Below is a small trained network, with its code and all its weights. Each question gives an input and a class and asks what happens when units are switched off, that is, made to give their printed mean instead of their output.

import numpy as np


def w(rows, s, z=0):
    codes = np.array(rows[::2]) - 128.0
    scale = np.full(codes.shape[1], s)
    scale[-1] = z or s
    return codes * scale


def norm(h):
    return h / np.sqrt((h * h).mean(-1, keepdims=True) + 1e-5)


def f(y):
    return np.maximum(y, 0)


def log_softmax(a):
    a = a - a.max(-1, keepdims=True)
    return a - np.log(np.exp(a).sum(-1, keepdims=True))


def net(x, mask):
    res = np.array(x, float).reshape(1, 3) / 4 @ E
    u = 0
    for l in range(2):
        y = f(norm(res) @ A[l][:, :-1].T + A[l][:, -1])
        res = res + np.where(mask[u : u + 8], y, B[l][:, -1]) @ B[l][:, :-1]
        u += 8
    return log_softmax(norm(res)[-1] @ U[:, :-1].T + U[:, -1])


A, B = {}, {}
E = w([
[245,52,144],'x0',
[125,160,144],'x1',
[85,2,207],'x2',
],0.005)
A[0] = w([
[76,253,149,139],'0.n1',
[120,149,171,3],'0.n2',
[161,191,137,87],'0.n3',
[169,148,138,96],'0.n4',
[254,157,132,100],'0.n5',
[183,71,119,142],'0.n6',
[91,180,20,110],'0.n7',
[115,14,138,55],'0.n8',
],0.0082,0.0038)
B[0] = w([
[118,49,153,253],'0.n1',
[127,31,142,128],'0.n2',
[145,59,103,171],'0.n3',
[153,98,76,153],'0.n4',
[172,102,8,230],'0.n5',
[197,130,137,209],'0.n6',
[246,172,254,221],'0.n7',
[102,154,169,207],'0.n8',
],0.0056,0.0045)
A[1] = w([
[151,221,104,3],'1.n1',
[161,252,255,182],'1.n2',
[175,185,149,140],'1.n3',
[158,103,182,94],'1.n4',
[76,255,115,54],'1.n5',
[18,110,112,179],'1.n6',
[66,126,155,118],'1.n7',
[75,181,87,3],'1.n8',
],0.0091,0.0041)
B[1] = w([
[178,86,139,145],'1.n1',
[176,47,209,255],'1.n2',
[147,68,110,186],'1.n3',
[175,144,192,174],'1.n4',
[227,94,219,147],'1.n5',
[18,116,134,194],'1.n6',
[57,118,94,175],'1.n7',
[255,78,212,128],'1.n8',
],0.0068,0.006)
U = w([
[162,40,213,253],'0',
[162,97,69,253],'1',
[55,179,93,3],'2',
[58,166,101,3],'3',
[88,221,25,3],'4',
[61,185,119,3],'5',
[2,72,174,253],'6',
],0.0092,0.0041)

Each question gives the input, the list of numbers given to net, and the class t.
The units are the neurons (one row each of A and B). Each row of codes is followed by its name. A weight is (code - 128) times the scale printed after its matrix; where a second scale follows, it is the last column's (A, B and U).
mask holds one flag per neuron, layer by layer. A switched-off neuron (its flag False) gives its mean, the last column of its row in B, instead of its output. The means were averaged over made-up inputs and are rounded, as every weight is.
A unit's drop is (log p(t) with every unit on - log p(t) with that unit switched off) / (log p(t) with every unit on - log p(t) with every unit switched off).
The circuit of an input: a set's keep is (log p(t) with only the set's units on - log p(t) with every unit switched off) / (log p(t) with every unit on - log p(t) with every unit switched off). Starting from the 12 units with the biggest drops (on a tie, the unit counted first), units are removed one at a time, each time the one whose removal leaves the highest keep (on an exact tie, the one counted first), for as long as the keep stays at least 0.8.
units of the circuit, in order: the units of the circuit, biggest drop first
most important unit: the unit with the biggest drop
k most important neurons: the k neurons with the biggest drops, biggest first
k most important neurons of layer l: the k neurons of layer l with the biggest drops, biggest first
drop when u is switched off: that unit's drop, to one decimal
input [5,6,0], class 1: units of the circuit, in order -> 0.n5, 1.n2, 0.n7
input [-1,4,3], class 6: 2 most important neurons -> 0.n7, 0.n6
input [-7,-5,-3], class 0: most important unit -> 0.n7
input [3,8,-3], class 1: 2 most important neurons -> 1.n2, 0.n5
input [-1,-2,1], class 6: 2 most important neurons of layer 0 -> 0.n7, 0.n6
input [-1,-6,3], class 6: 2 most important neurons -> 0.n7, 1.n2
input [0,5,1], class 6: 3 most important neurons of layer 0 -> 0.n7, 0.n6, 0.n5
input [-8,-3,-4], class 0: drop when 0.n7 is switched off -> 0.1
input [-6,2,-3], class 0: drop when 0.n7 is switched off -> 0.2
input [-2,0,2], class 6: drop when 0.n7 is switched off -> 0.6
